Below are the code and all the weights of a small trained network. Each question names an input and a class and asks about switching units off, where a switched-off unit gives its printed mean instead of its output.

import numpy as np


def w(rows, s, z=0):
    codes = np.array(rows[::2]) - 128.0
    scale = np.full(codes.shape[1], s)
    scale[-1] = z or s
    return codes * scale


def norm(h):
    return h / np.sqrt((h * h).mean(-1, keepdims=True) + 1e-5)


def f(y):
    return y / 2 * (1 + np.tanh(0.7978845608 * (y + 0.044715 * y**3)))


def log_softmax(a):
    a = a - a.max(-1, keepdims=True)
    return a - np.log(np.exp(a).sum(-1, keepdims=True))


def net(x, mask):
    res = np.array(x, float).reshape(1, 2) / 4 @ E
    u = 0
    for l in range(3):
        y = f(norm(res) @ A[l][:, :-1].T + A[l][:, -1])
        res = res + np.where(mask[u : u + 10], y, B[l][:, -1]) @ B[l][:, :-1]
        u += 10
    return log_softmax(norm(res)[-1] @ U[:, :-1].T + U[:, -1])


A, B = {}, {}
E = w([
[26,191,99,150,188,204,70,85],'x0',
[110,123,255,97,193,125,57,91],'x1',
],0.0062)
A[0] = w([
[103,97,127,159,116,156,98,135,104],'0.n1',
[126,97,194,129,133,163,118,160,157],'0.n2',
[116,153,153,151,119,73,120,89,1],'0.n3',
[79,161,155,142,141,214,136,140,171],'0.n4',
[95,100,109,254,107,119,161,159,174],'0.n5',
[99,114,139,184,158,115,134,163,97],'0.n6',
[85,92,160,93,135,104,124,132,39],'0.n7',
[179,162,131,131,150,79,157,101,89],'0.n8',
[103,149,175,106,159,101,136,153,68],'0.n9',
[167,82,169,172,72,116,123,174,159],'0.n10',
],0.0077,0.001)
B[0] = w([
[166,113,195,146,62,104,181,147,139],'0.n1',
[128,79,36,123,69,142,139,93,195],'0.n2',
[109,101,95,164,92,120,121,149,127],'0.n3',
[193,186,169,96,79,70,204,165,250],'0.n4',
[100,40,205,142,187,148,155,64,232],'0.n5',
[160,125,125,119,127,171,109,132,127],'0.n6',
[130,143,44,151,116,96,124,83,159],'0.n7',
[104,195,151,77,122,175,164,39,154],'0.n8',
[135,117,64,161,114,74,162,112,169],'0.n9',
[145,162,149,131,154,253,117,173,253],'0.n10',
],0.0053,0.0034)
A[1] = w([
[131,157,2,141,51,132,97,135,103],'1.n1',
[182,175,83,195,64,122,199,149,189],'1.n2',
[123,171,111,154,163,91,142,138,164],'1.n3',
[15,220,81,153,80,159,118,91,115],'1.n4',
[30,199,115,188,169,141,96,185,105],'1.n5',
[183,121,165,117,149,112,164,103,85],'1.n6',
[75,91,178,80,141,94,28,67,14],'1.n7',
[64,64,137,169,115,151,147,130,132],'1.n8',
[107,133,20,193,152,174,174,163,4],'1.n9',
[131,132,167,138,170,51,59,92,136],'1.n10',
],0.0065,0.0023)
B[1] = w([
[59,91,183,82,160,84,47,140,160],'1.n1',
[103,124,153,95,139,79,51,109,254],'1.n2',
[146,71,173,1,116,89,99,90,145],'1.n3',
[189,129,203,133,77,144,142,169,223],'1.n4',
[210,128,108,123,77,172,192,189,183],'1.n5',
[98,206,110,157,93,98,101,162,161],'1.n6',
[174,90,59,152,114,62,150,109,186],'1.n7',
[121,152,150,195,108,72,74,83,153],'1.n8',
[150,102,63,145,161,96,109,75,208],'1.n9',
[103,59,67,140,100,113,128,115,182],'1.n10',
],0.0062,0.0052)
A[2] = w([
[84,140,115,88,96,25,101,113,253],'2.n1',
[44,108,144,183,193,94,92,120,242],'2.n2',
[71,195,153,83,145,81,129,135,88],'2.n3',
[59,154,173,193,161,198,179,126,156],'2.n4',
[209,180,161,111,104,109,146,188,127],'2.n5',
[113,142,114,151,218,213,90,112,179],'2.n6',
[115,60,2,137,155,83,133,40,58],'2.n7',
[58,68,128,64,104,92,91,197,153],'2.n8',
[183,124,130,119,120,122,176,213,87],'2.n9',
[121,123,95,67,91,99,168,99,121],'2.n10',
],0.0071,0.0015)
B[2] = w([
[100,104,153,199,170,127,71,76,203],'2.n1',
[139,164,228,3,134,224,132,189,166],'2.n2',
[112,122,93,189,142,103,49,47,123],'2.n3',
[108,145,137,162,156,63,33,22,131],'2.n4',
[149,141,133,54,96,204,170,157,235],'2.n5',
[69,132,197,181,145,41,50,60,129],'2.n6',
[206,74,2,202,24,74,173,130,254],'2.n7',
[110,227,223,158,167,162,89,61,154],'2.n8',
[119,151,155,77,121,195,133,148,196],'2.n9',
[58,124,140,181,205,156,111,114,157],'2.n10',
],0.0058,0.0076)
U = w([
[205,181,176,2,79,253,178,204,214],'0',
[193,31,2,224,71,56,130,96,204],'1',
[80,206,228,143,180,114,8,21,252],'2',
[65,181,87,129,187,102,140,179,17],'3',
[92,118,118,124,174,142,143,145,22],'4',
[92,198,73,112,182,109,144,149,14],'5',
[107,190,89,124,187,103,115,166,35],'6',
],0.01,0.0039)

Each question gives the input, the list of numbers given to net, and the class t.
The units are the neurons (one row each of A and B). Each row of codes is followed by its name. A weight is (code - 128) times the scale printed after its matrix; where a second scale follows, it is the last column's (A, B and U).
mask holds one flag per neuron, layer by layer. A switched-off neuron (its flag False) gives its mean, the last column of its row in B, instead of its output. The means were averaged over made-up inputs and are rounded, as every weight is.
A unit's drop is (log p(t) with every unit on - log p(t) with that unit switched off) / (log p(t) with every unit on - log p(t) with every unit switched off).
most important unit: the unit with the biggest drop
top k neurons: the k neurons with the biggest drops, biggest first
k most important neurons of layer l: the k neurons of layer l with the biggest drops, biggest first
drop of u: that unit's drop, to one decimal
input [-1,0], class 2: most important unit	2.n6
input [1,3], class 2: top 2 neurons	[0.n5, 0.n9]
input [4,5], class 1: top 3 neurons	[0.n10, 1.n7, 1.n10]
input [-5,-5], class 0: top 2 neurons	[0.n2, 0.n10]
input [0,3], class 2: top 3 neurons	[0.n5, 0.n2, 1.n1]
input [-1,4], class 1: top 2 neurons	[2.n7, 0.n4]
input [-7,8], class 1: 2 most important neurons of layer 0	[0.n4, 0.n7]
input [-2,2], class 2: top 2 neurons	[1.n1, 0.n5]
input [-6,7], class 1: top 3 neurons	[0.n4, 1.n4, 0.n7]
input [2,-3], class 2: top 2 neurons	[0.n2, 1.n7]
input [-3,-1], class 2: 2 most important neurons of layer 2	[2.n4, 2.n6]
input [0,1], class 2: drop of 1.n1	0.7
input [4,6], class 1: drop of 0.n10	0.7
input [4,-3], class 0: drop of 0.n2	2.2
input [5,4], class 0: most important unit	0.n5
